Z_531: [204,  50,  88,  47, 223,  74,  44, 218]
Z_261: [149, 107, 148, 111, 118, 144, 115, 124]
Z_959: [152, 104,  72,  95, 216,  65,  81, 202]
Z_291: [146, 105,  88,  97, 196,  80,  89, 187]
Z_635: [158,  87, 105,  82, 184,  93,  80, 187]
Z_503: [ 72, 185, 117, 177, 191, 121, 168, 107]
Z_393: [193,  66, 118,  69, 174, 109,  70, 175]
Z_792: [105, 160, 129, 159, 112, 133, 153, 104]
Z_790: [146, 150,  81, 150, 190, 190,  90, 190]
Z_434: [183,  70,  79,  61, 228,  67,  52, 223]
Z_593: [168,  94, 149, 149, 149,  94,  94, 149]
Z_68: [195,  64,  66,  56, 246,  54,  44, 232]
count Z_593: [149] : 4
count Z_531: [75] : 0
count Z_790: [190] : 3
size: [146, 150,  81, 150] : 4
size: [ 72, 185, 117, 177, 191, 121, 168, 107] : 8
size: [183] : 1

